Here is a tiny trained network, its code and every weight. The questions are about switching its units off for an input and a class, where a switched-off unit gives its printed mean instead of its output.

import numpy as np


def w(rows, s, z=0):
    codes = np.array(rows[::2]) - 128.0
    scale = np.full(codes.shape[1], s)
    scale[-1] = z or s
    return codes * scale


def f(y):
    return np.maximum(y, 0)


def log_softmax(a):
    a = a - a.max(-1, keepdims=True)
    return a - np.log(np.exp(a).sum(-1, keepdims=True))


def net(x, mask):
    res = np.array(x, float).reshape(1, 6) / 4 @ E
    y = f(res @ A[0][:, :-1].T + A[0][:, -1])
    res = res + np.where(mask, y, B[0][:, -1]) @ B[0][:, :-1]
    return log_softmax(res[-1] @ U[:, :-1].T + U[:, -1])


A, B = {}, {}
E = w([
[130,127,131],'x0',
[128,128,129],'x1',
[155,134,220],'x2',
[254,77,79],'x3',
[83,27,142],'x4',
[127,130,128],'x5',
],0.0059)
A[0] = w([
[159,207,111,89],'N1',
[125,134,127,254],'N2',
[161,107,123,90],'N3',
[136,154,129,101],'N4',
[161,109,110,63],'N5',
[109,47,142,64],'N6',
[123,135,125,239],'N7',
[204,95,125,99],'N8',
[72,142,3,79],'N9',
[165,104,123,95],'N10',
[166,135,245,57],'N11',
[158,132,110,116],'N12',
[49,170,146,94],'N13',
[106,74,129,76],'N14',
[162,189,116,85],'N15',
[165,110,91,90],'N16',
[148,212,112,59],'N17',
],0.014,0.0068)
B[0] = w([
[85,78,119,171],'N1',
[174,100,54,254],'N2',
[118,164,134,146],'N3',
[113,120,122,136],'N4',
[127,179,118,140],'N5',
[66,67,86,160],'N6',
[168,110,67,239],'N7',
[106,204,140,187],'N8',
[167,104,254,190],'N9',
[110,165,142,152],'N10',
[161,100,231,179],'N11',
[125,159,120,153],'N12',
[111,247,119,198],'N13',
[85,96,123,148],'N14',
[91,87,112,159],'N15',
[107,181,132,160],'N16',
[71,92,112,158],'N17',
],0.034,0.0068)
U = w([
[221,157,82,254],'0',
[131,254,122,16],'1',
[226,147,77,181],'2',
[79,98,99,80],'3',
[237,144,81,121],'4',
[245,137,200,68],'5',
],0.0084,0.0063)

Each question gives the input, the list of numbers given to net, and the class t.
The units are the neurons (one row each of A and B). Each row of codes is followed by its name. A weight is (code - 128) times the scale printed after its matrix; where a second scale follows, it is the last column's (A, B and U).
mask holds one flag per neuron, in row order. A switched-off neuron (its flag False) gives its mean, the last column of its row in B, instead of its output. The means were averaged over made-up inputs and are rounded, as every weight is.
A unit's drop is (log p(t) with every unit on - log p(t) with that unit switched off) / (log p(t) with every unit on - log p(t) with every unit switched off).
The circuit of an input: a set's keep is (log p(t) with only the set's units on - log p(t) with every unit switched off) / (log p(t) with every unit on - log p(t) with every unit switched off). Starting from the 12 units with the biggest drops (on a tie, the unit counted first), units are removed one at a time, each time the one whose removal leaves the highest keep (on an exact tie, the one counted first), for as long as the keep stays at least 0.8.
units of the circuit, in order: the units of the circuit, biggest drop first
most important unit: the unit with the biggest drop
top k neurons: the k neurons with the biggest drops, biggest first
drop when u is switched off: that unit's drop, to one decimal
input [-7,5,-5,-5,-7,0], class 3: units of the circuit, in order => [N17]
input [7,-8,1,8,6,6], class 1: units of the circuit, in order => [N8; N16]
input [-1,5,3,-3,7,-3], class 3: top 2 neurons => [N6; N14]
input [0,-4,1,7,-6,-1], class 1: top 2 neurons => [N8; N16]
input [-5,3,6,-3,8,-2], class 3: top 3 neurons => [N6; N14; N9]
input [-2,0,8,1,-7,6], class 5: top 4 neurons => [N11; N6; N14; N13]
input [-2,-6,6,5,-7,-3], class 3: top 3 neurons => [N1; N15; N17]
input [-2,-1,-8,0,8,4], class 3: top 3 neurons => [N6; N14; N11]
input [8,-5,2,5,8,-1], class 3: top 3 neurons => [N6; N14; N13]
input [5,3,-1,-4,-7,6], class 3: top 2 neurons => [N17; N1]
input [8,1,2,5,-8,7], class 3: units of the circuit, in order => [N1; N17]
input [-1,0,6,-2,2,4], class 5: top 2 neurons => [N11; N6]
input [7,7,-4,7,-8,-1], class 3: top 2 neurons => [N1; N15]
input [-7,6,3,7,0,-3], class 1: most important unit => N8
input [6,-6,-8,5,3,-2], class 5: top 2 neurons => [N9; N13]
input [-1,-3,-4,5,-2,1], class 1: top 2 neurons => [N8; N16]
input [8,1,5,-8,3,-4], class 1: drop when N9 is switched off => 0.1
input [-3,-7,-8,-6,1,4], class 5: drop when N9 is switched off => 1.4
input [-4,3,-2,8,2,-6], class 1: drop when N8 is switched off => 0.2
input [-4,2,8,3,-1,-5], class 5: units of the circuit, in order => [N11]
